Below is a small trained network, with its code and all its weights. Each question gives an input and a class and asks what happens when units are switched off, that is, made to give their printed mean instead of their output.

import numpy as np


def w(rows, s, z=0):
    codes = np.array(rows[::2]) - 128.0
    scale = np.full(codes.shape[1], s)
    scale[-1] = z or s
    return codes * scale


def norm(h):
    return h / np.sqrt((h * h).mean(-1, keepdims=True) + 1e-5)


def f(y):
    return y / 2 * (1 + np.tanh(0.7978845608 * (y + 0.044715 * y**3)))


def log_softmax(a):
    a = a - a.max(-1, keepdims=True)
    return a - np.log(np.exp(a).sum(-1, keepdims=True))


def net(x, mask):
    res = np.array(x, float).reshape(1, 5) / 4 @ E
    u = 0
    for l in range(2):
        y = f(norm(res) @ A[l][:, :-1].T + A[l][:, -1])
        res = res + np.where(mask[u : u + 12], y, B[l][:, -1]) @ B[l][:, :-1]
        u += 12
    return log_softmax(norm(res)[-1] @ U[:, :-1].T + U[:, -1])


A, B = {}, {}
E = w([
[125,130,138,120,144,128],'x0',
[163,233,110,48,116,1],'x1',
[125,131,135,128,136,128],'x2',
[32,142,1,120,198,135],'x3',
[30,97,164,134,82,65],'x4',
],0.0099)
A[0] = w([
[48,72,52,130,173,193,91],'L0N1',
[137,63,158,156,147,153,130],'L0N2',
[175,123,81,110,96,155,2],'L0N3',
[140,109,114,131,143,56,50],'L0N4',
[50,97,159,129,96,87,177],'L0N5',
[66,137,114,98,117,124,25],'L0N6',
[73,109,157,132,94,100,145],'L0N7',
[111,209,107,69,102,95,113],'L0N8',
[23,213,2,94,166,139,20],'L0N9',
[132,117,133,80,170,135,207],'L0N10',
[140,6,164,198,145,174,177],'L0N11',
[86,60,101,162,163,181,76],'L0N12',
],0.012,0.0064)
B[0] = w([
[86,241,199,71,77,170,226],'L0N1',
[88,74,63,126,125,107,178],'L0N2',
[122,154,172,111,171,104,121],'L0N3',
[123,140,160,100,110,105,130],'L0N4',
[70,155,153,187,103,79,201],'L0N5',
[83,79,145,155,124,137,132],'L0N6',
[109,112,192,118,117,75,172],'L0N7',
[171,92,153,154,89,130,196],'L0N8',
[149,11,67,182,169,133,234],'L0N9',
[177,114,124,166,95,128,168],'L0N10',
[159,64,45,157,195,95,254],'L0N11',
[125,183,119,119,61,129,195],'L0N12',
],0.012,0.0098)
A[1] = w([
[69,106,80,161,135,100,149],'L1N1',
[103,78,124,145,155,57,1],'L1N2',
[188,105,111,126,82,142,93],'L1N3',
[99,113,119,86,132,118,83],'L1N4',
[135,206,121,79,110,251,42],'L1N5',
[218,169,110,52,132,159,53],'L1N6',
[164,120,55,72,161,173,155],'L1N7',
[174,88,105,72,213,133,49],'L1N8',
[145,99,162,167,87,90,200],'L1N9',
[174,109,68,125,169,124,7],'L1N10',
[158,84,73,142,156,176,167],'L1N11',
[16,159,197,100,87,147,89],'L1N12',
],0.016,0.0067)
B[1] = w([
[192,91,145,197,238,115,252],'L1N1',
[213,75,200,161,216,19,186],'L1N2',
[126,127,91,162,183,193,174],'L1N3',
[184,141,108,169,171,132,119],'L1N4',
[75,167,249,145,118,1,185],'L1N5',
[135,115,139,230,209,173,179],'L1N6',
[178,143,154,44,63,121,217],'L1N7',
[144,108,9,84,67,194,162],'L1N8',
[97,160,151,76,132,147,253],'L1N9',
[107,128,54,70,80,179,170],'L1N10',
[83,189,180,58,62,111,254],'L1N11',
[135,161,8,112,89,224,186],'L1N12',
],0.013,0.01)
U = w([
[212,79,31,6,55,211,68],'0',
[45,232,237,41,24,74,97],'1',
[153,34,194,210,220,32,225],'2',
[24,158,43,216,132,194,170],'3',
[222,206,223,220,211,229,3],'4',
],0.021,0.005)

Each question gives the input, the list of numbers given to net, and the class t.
The units are the neurons (one row each of A and B). Each row of codes is followed by its name. A weight is (code - 128) times the scale printed after its matrix; where a second scale follows, it is the last column's (A, B and U).
mask holds one flag per neuron, layer by layer. A switched-off neuron (its flag False) gives its mean, the last column of its row in B, instead of its output. The means were averaged over made-up inputs and are rounded, as every weight is.
A unit's drop is (log p(t) with every unit on - log p(t) with that unit switched off) / (log p(t) with every unit on - log p(t) with every unit switched off).
most important unit: the unit with the biggest drop
top k neurons: the k neurons with the biggest drops, biggest first
top k neurons in layer l: the k neurons of layer l with the biggest drops, biggest first
drop of u: that unit's drop, to one decimal
input [5,2,5,-8,0], class 4: top 2 neurons	(L0N5 L1N11)
input [2,0,7,3,0], class 1: most important unit	L0N1
input [8,-6,-5,1,-5], class 1: top 3 neurons	(L0N1 L0N9 L0N12)
input [5,0,6,6,-3], class 1: top 2 neurons in layer 0	(L0N1 L0N11)
input [-3,-5,-7,1,-8], class 1: top 2 neurons	(L0N9 L0N1)
input [-6,5,4,3,0], class 0: top 2 neurons	(L0N5 L0N7)
input [2,-8,-2,1,2], class 3: top 2 neurons	(L0N1 L0N12)
input [5,-2,-8,1,5], class 3: top 2 neurons in layer 0	(L0N1 L0N9)
input [0,3,6,3,0], class 0: top 2 neurons	(L0N5 L0N9)
input [1,1,7,8,4], class 2: top 2 neurons	(L0N9 L1N1)
input [2,-6,0,2,1], class 3: top 2 neurons	(L0N1 L0N11)
input [7,2,3,-7,0], class 4: top 4 neurons in layer 1	(L1N11 L1N5 L1N7 L1N3)
input [4,-8,-5,1,0], class 1: top 2 neurons	(L1N11 L0N1)
input [0,7,3,1,-2], class 0: top 3 neurons in layer 0	(L0N1 L0N5 L0N12)
input [-8,-7,6,5,0], class 1: top neuron	(L0N1)
input [-8,8,1,1,6], class 2: top 2 neurons	(L0N1 L1N11)
input [7,8,1,4,0], class 0: top 2 neurons in layer 0	(L0N5 L0N7)
input [-4,-7,2,-5,0], class 0: top 3 neurons	(L0N11 L0N5 L1N10)
input [1,5,-4,-3,0], class 4: top 2 neurons	(L0N5 L1N11)
input [2,1,8,6,-4], class 0: most important unit	L0N9
input [2,7,-7,-2,-8], class 4: top 3 neurons	(L0N11 L0N9 L1N6)
input [8,7,-1,-6,-3], class 4: drop of L1N1	0.0
input [4,1,7,4,-1], class 0: drop of L0N9	3.5
input [1,0,2,-4,-6], class 0: drop of L0N1	3.7
input [5,-2,-8,3,2], class 3: drop of L0N1	4.2
